Here is a tiny trained network, its code and every weight. The questions are about switching its units off for an input and a class, where a switched-off unit gives its printed mean instead of its output.

import numpy as np


def w(rows, s, z=0):
    codes = np.array(rows[::2]) - 128.0
    scale = np.full(codes.shape[1], s)
    scale[-1] = z or s
    return codes * scale


def f(y):
    return np.maximum(y, 0)


def log_softmax(a):
    a = a - a.max(-1, keepdims=True)
    return a - np.log(np.exp(a).sum(-1, keepdims=True))


def net(x, mask):
    res = np.array(x, float).reshape(1, 5) / 4 @ E
    y = f(res @ A[0][:, :-1].T + A[0][:, -1])
    res = res + np.where(mask, y, B[0][:, -1]) @ B[0][:, :-1]
    return log_softmax(res[-1] @ U[:, :-1].T + U[:, -1])


A, B = {}, {}
E = w([
[131,138,115,142,131,141],'x0',
[203,210,253,109,156,167],'x1',
[241,241,28,130,126,163],'x2',
[132,174,154,22,66,25],'x3',
[64,141,113,151,153,121],'x4',
],0.0073)
A[0] = w([
[102,241,89,38,48,129,229],'N1',
[103,254,228,153,175,156,74],'N2',
[147,182,90,156,208,92,252],'N3',
[82,123,45,155,84,104,45],'N4',
[100,58,174,109,92,121,65],'N5',
[146,134,95,165,125,211,166],'N6',
[127,91,179,252,197,170,49],'N7',
],0.0078,0.0031)
B[0] = w([
[55,132,184,141,171,207,255],'N1',
[213,17,56,194,128,87,221],'N2',
[74,147,119,168,61,158,223],'N3',
[241,64,99,155,156,70,195],'N4',
[103,190,129,88,95,76,178],'N5',
[18,175,229,87,182,203,221],'N6',
[152,254,198,102,180,117,229],'N7',
],0.0082,0.0065)
U = w([
[115,138,140,130,139,154,252],'0',
[81,153,153,117,140,155,118],'1',
[106,87,160,142,135,184,149],'2',
[84,160,156,75,177,169,37],'3',
[254,87,63,221,186,68,34],'4',
],0.0097,0.0035)

Each question gives the input, the list of numbers given to net, and the class t.
The units are the neurons (one row each of A and B). Each row of codes is followed by its name. A weight is (code - 128) times the scale printed after its matrix; where a second scale follows, it is the last column's (A, B and U).
mask holds one flag per neuron, in row order. A switched-off neuron (its flag False) gives its mean, the last column of its row in B, instead of its output. The means were averaged over made-up inputs and are rounded, as every weight is.
A unit's drop is (log p(t) with every unit on - log p(t) with that unit switched off) / (log p(t) with every unit on - log p(t) with every unit switched off).
The circuit of an input: a set's keep is (log p(t) with only the set's units on - log p(t) with every unit switched off) / (log p(t) with every unit on - log p(t) with every unit switched off). Starting from all 7 units, units are removed one at a time, each time the one whose removal leaves the highest keep (on an exact tie, the one counted first), for as long as the keep stays at least 0.8.
circuit, biggest first: the units of the circuit, biggest drop first
k most important neurons: the k neurons with the biggest drops, biggest first
input [0,6,2,4,2], class 4: circuit, biggest first -> (N2)
input [8,0,8,-7,-7], class 1: 2 most important neurons -> (N6 N3)
input [3,7,-4,-6,4], class 4: 2 most important neurons -> (N2 N1)
input [4,-8,-7,2,-1], class 4: circuit, biggest first -> (N4 N6)
input [3,-7,-2,-4,3], class 4: 2 most important neurons -> (N4 N1)
input [-5,-6,-3,-2,-5], class 4: circuit, biggest first -> (N6 N1)
input [-4,7,-5,1,5], class 4: circuit, biggest first -> (N2 N6)
input [1,-7,5,-7,-2], class 3: 2 most important neurons -> (N6 N2)
input [8,5,5,4,0], class 2: circuit, biggest first -> (N1 N2 N7)
input [7,-1,-2,-8,5], class 3: circuit, biggest first -> (N7 N6)
input [5,-6,2,2,-3], class 4: 3 most important neurons -> (N4 N6 N7)
input [-6,-7,0,-3,-2], class 4: 2 most important neurons -> (N4 N1)
input [1,-8,1,7,-2], class 4: 2 most important neurons -> (N4 N6)
input [1,8,7,3,-2], class 4: 2 most important neurons -> (N2 N7)
input [8,-8,7,-3,-4], class 2: circuit, biggest first -> (N6)
input [3,-5,-5,-8,4], class 3: 3 most important neurons -> (N7 N2 N6)
input [1,6,-2,-3,-2], class 4: 2 most important neurons -> (N2 N1)
input [4,1,5,-8,2], class 3: 2 most important neurons -> (N6 N7)
input [-3,-8,-5,-8,-2], class 3: 2 most important neurons -> (N7 N2)
input [-3,8,-1,3,-3], class 4: 2 most important neurons -> (N2 N6)
